[[135, 51, 135],
[137, 59, 125],
[42, 108, 126],
[108, 142, 49],
[122, 127, 58]]
->
[[59, 125],
[108, 126]]

[[119, 129, 93],
[130, 74, 143],
[64, 46, 155]]
->
[[74, 143],
[46, 155]]

[[84, 116, 118, 32, 142],
[59, 145, 64, 145, 139],
[65, 137, 62, 111, 36],
[116, 150, 91, 163, 151],
[69, 125, 170, 65, 100]]
->
[[145, 64],
[137, 62]]

[[83, 95, 151, 99],
[114, 103, 64, 93],
[100, 104, 74, 91],
[116, 105, 63, 93]]
->
[[103, 64],
[104, 74]]

[[148, 108, 161, 36, 162],
[141, 117, 55, 69, 93],
[112, 123, 124, 71, 111],
[141, 76, 151, 78, 62]]
->
[[117, 55],
[123, 124]]

[[42, 79, 95, 94],
[129, 84, 87, 153],
[127, 89, 90, 156],
[48, 109, 113, 47]]
->
[[84, 87],
[89, 90]]
---
[[98, 163, 135, 112],
[61, 42, 88, 100]]
->
[[163, 135],
[42, 88]]

[[116, 65, 63],
[130, 125, 31]]
->
[[65, 63],
[125, 31]]

[[165, 106, 126],
[95, 74, 70]]
->
[[106, 126],
[74, 70]]

[[126, 128, 40, 151, 100],
[126, 121, 58, 134, 86],
[126, 135, 33, 139, 115],
[126, 136, 34, 131, 116],
[126, 121, 58, 134, 86]]
->
[[128, 40],
[121, 58]]

[[73, 43, 128, 143, 136],
[81, 87, 140, 139, 138],
[150, 147, 57, 56, 59],
[100, 141, 99, 81, 88]]
->
[[43, 128],
[87, 140]]

[[89, 98, 96],
[48, 142, 111]]
->
[[98, 96],
[142, 111]]

[[112, 68, 120, 83, 121],
[40, 112, 100, 93, 126],
[92, 96, 84, 92, 100],
[90, 93, 104, 112, 107],
[82, 103, 118, 101, 104]]
->
[[68, 120],
[112, 100]]

[[153, 154, 76, 82],
[80, 111, 123, 96],
[100, 49, 136, 94],
[129, 66, 113, 140],
[133, 89, 103, 102]]
->
[[154, 76],
[111, 123]]
---
[[122, 85, 106, 107, 116, 97, 78, 102, 87, 121, 99, 93, 104, 85],
[107, 107, 107, 99, 110, 102, 107, 123, 115, 109, 95, 96, 93, 113],
[89, 103, 96, 119, 83, 113, 104, 50, 79, 86, 136, 133, 139, 84]]
->
[[122, 85, 106, 107, 116, 97, 78, 102, 87, 121, 99, 93, 104, 85],
[89, 103, 96, 119, 83, 113, 104, 50, 79, 86, 136, 133, 139, 84]]

[[140, 112, 143, 94, 144, 78, 86, 111, 74, 108],
[93, 99, 94, 76, 93, 139, 87, 84, 157, 79],
[91, 95, 93, 129, 91, 91, 126, 110, 62, 119],
[125, 109, 126, 107, 124, 57, 101, 114, 62, 113],
[128, 109, 127, 104, 131, 71, 91, 114, 70, 110],
[49, 87, 44, 120, 42, 117, 134, 97, 102, 98],
[102, 102, 104, 76, 104, 117, 80, 92, 146, 92]]
->
[[140, 112, 143, 94, 144, 78, 86, 111, 74, 108],
[91, 95, 93, 129, 91, 91, 126, 110, 62, 119],
[128, 109, 127, 104, 131, 71, 91, 114, 70, 110],
[102, 102, 104, 76, 104, 117, 80, 92, 146, 92]]

[[114, 93, 78, 87, 142, 101, 88, 131, 90, 85],
[110, 105, 77, 89, 156, 98, 85, 127, 102, 71],
[91, 70, 100, 85, 93, 107, 112, 105, 86, 115],
[84, 82, 124, 96, 67, 112, 109, 90, 110, 132],
[109, 117, 102, 105, 127, 94, 95, 122, 128, 87],
[105, 82, 79, 97, 115, 96, 104, 111, 83, 99],
[81, 87, 124, 103, 68, 106, 118, 91, 113, 125],
[92, 102, 115, 112, 71, 98, 111, 85, 106, 114],
[90, 104, 113, 100, 83, 99, 117, 85, 115, 107]]
->
[[114, 93, 78, 87, 142, 101, 88, 131, 90, 85],
[91, 70, 100, 85, 93, 107, 112, 105, 86, 115],
[109, 117, 102, 105, 127, 94, 95, 122, 128, 87],
[81, 87, 124, 103, 68, 106, 118, 91, 113, 125],
[90, 104, 113, 100, 83, 99, 117, 85, 115, 107]]

[[121, 95, 89, 127, 105, 89, 54, 97],
[166, 149, 56, 157, 41, 76, 46, 106],
[48, 80, 125, 53, 140, 126, 147, 106]]
->
[[121, 95, 89, 127, 105, 89, 54, 97],
[48, 80, 125, 53, 140, 126, 147, 106]]

[[76, 88, 132, 69],
[140, 92, 50, 152],
[71, 88, 139, 63],
[80, 87, 125, 76],
[116, 91, 83, 120],
[89, 87, 112, 88],
[111, 91, 89, 114],
[67, 88, 145, 57],
[99, 88, 99, 101],
[111, 91, 89, 114],
[59, 85, 149, 51]]
->
[[76, 88, 132, 69],
[71, 88, 139, 63],
[116, 91, 83, 120],
[111, 91, 89, 114],
[99, 88, 99, 101],
[59, 85, 149, 51]]

[[80, 78, 90, 96, 89, 90, 127, 109, 96, 112, 74],
[104, 132, 113, 88, 82, 124, 141, 102, 124, 146, 111],
[90, 81, 90, 103, 99, 94, 116, 109, 98, 111, 111],
[103, 77, 98, 77, 124, 129, 121, 49, 111, 78, 109],
[110, 82, 73, 122, 110, 105, 132, 118, 105, 94, 103],
[122, 82, 100, 56, 102, 73, 111, 122, 118, 92, 131],
[106, 82, 114, 88, 115, 91, 118, 108, 119, 85, 112]]
->
[[80, 78, 90, 96, 89, 90, 127, 109, 96, 112, 74],
[90, 81, 90, 103, 99, 94, 116, 109, 98, 111, 111],
[110, 82, 73, 122, 110, 105, 132, 118, 105, 94, 103],
[106, 82, 114, 88, 115, 91, 118, 108, 119, 85, 112]]

[[54, 88, 87, 87, 87, 110, 87, 161, 87, 110, 86],
[70, 89, 137, 138, 88, 68, 89, 142, 88, 68, 139],
[153, 93, 102, 102, 92, 102, 93, 34, 92, 102, 102]]
->
[[54, 88, 87, 87, 87, 110, 87, 161, 87, 110, 86],
[153, 93, 102, 102, 92, 102, 93, 34, 92, 102, 102]]

[[100, 89, 92, 84, 84, 88, 120, 48, 119],
[94, 116, 121, 112, 116, 111, 75, 159, 84],
[100, 106, 103, 110, 110, 108, 89, 130, 87],
[103, 93, 89, 96, 93, 96, 111, 75, 106],
[94, 115, 120, 112, 116, 111, 75, 159, 83],
[103, 98, 92, 104, 101, 102, 103, 98, 96]]
->
[[100, 89, 92, 84, 84, 88, 120, 48, 119],
[100, 106, 103, 110, 110, 108, 89, 130, 87],
[94, 115, 120, 112, 116, 111, 75, 159, 83]]

[[130, 108, 69, 100, 67, 142, 107, 130, 52, 102, 62, 151, 83, 124],
[90, 134, 112, 128, 84, 102, 111, 60, 109, 134, 95, 118, 108, 99],
[147, 72, 73, 80, 126, 140, 113, 104, 124, 87, 150, 120, 151, 86],
[81, 110, 49, 70, 89, 145, 124, 115, 132, 101, 81, 49, 55, 85]]
->
[[130, 108, 69, 100, 67, 142, 107, 130, 52, 102, 62, 151, 83, 124],
[147, 72, 73, 80, 126, 140, 113, 104, 124, 87, 150, 120, 151, 86]]
---
[[109, 54, 48],
[76, 139, 140],
[105, 135, 136],
[95, 160, 163]]
->
[109, 139, 136]

[[93, 136, 155],
[86, 95, 91],
[101, 111, 112]]
->
[93, 95, 112]

[[111, 91, 111, 121, 128],
[89, 112, 81, 74, 65],
[72, 85, 169, 117, 125],
[113, 82, 126, 134, 145],
[105, 109, 36, 72, 52]]
->
[111, 112, 169, 134, 52]

[[145, 56, 98, 100],
[109, 115, 75, 33],
[119, 67, 113, 129],
[65, 134, 124, 29]]
->
[145, 115, 113, 29]

[[122, 104],
[119, 107],
[80, 81],
[42, 112]]
->
[122, 107]

[[145, 95, 133],
[145, 65, 156]]
->
[145, 65]

[[96, 103],
[34, 151],
[96, 103],
[68, 142]]
->
[96, 151]

[[135, 100, 69, 50],
[113, 138, 67, 152]]
->
[135, 138]
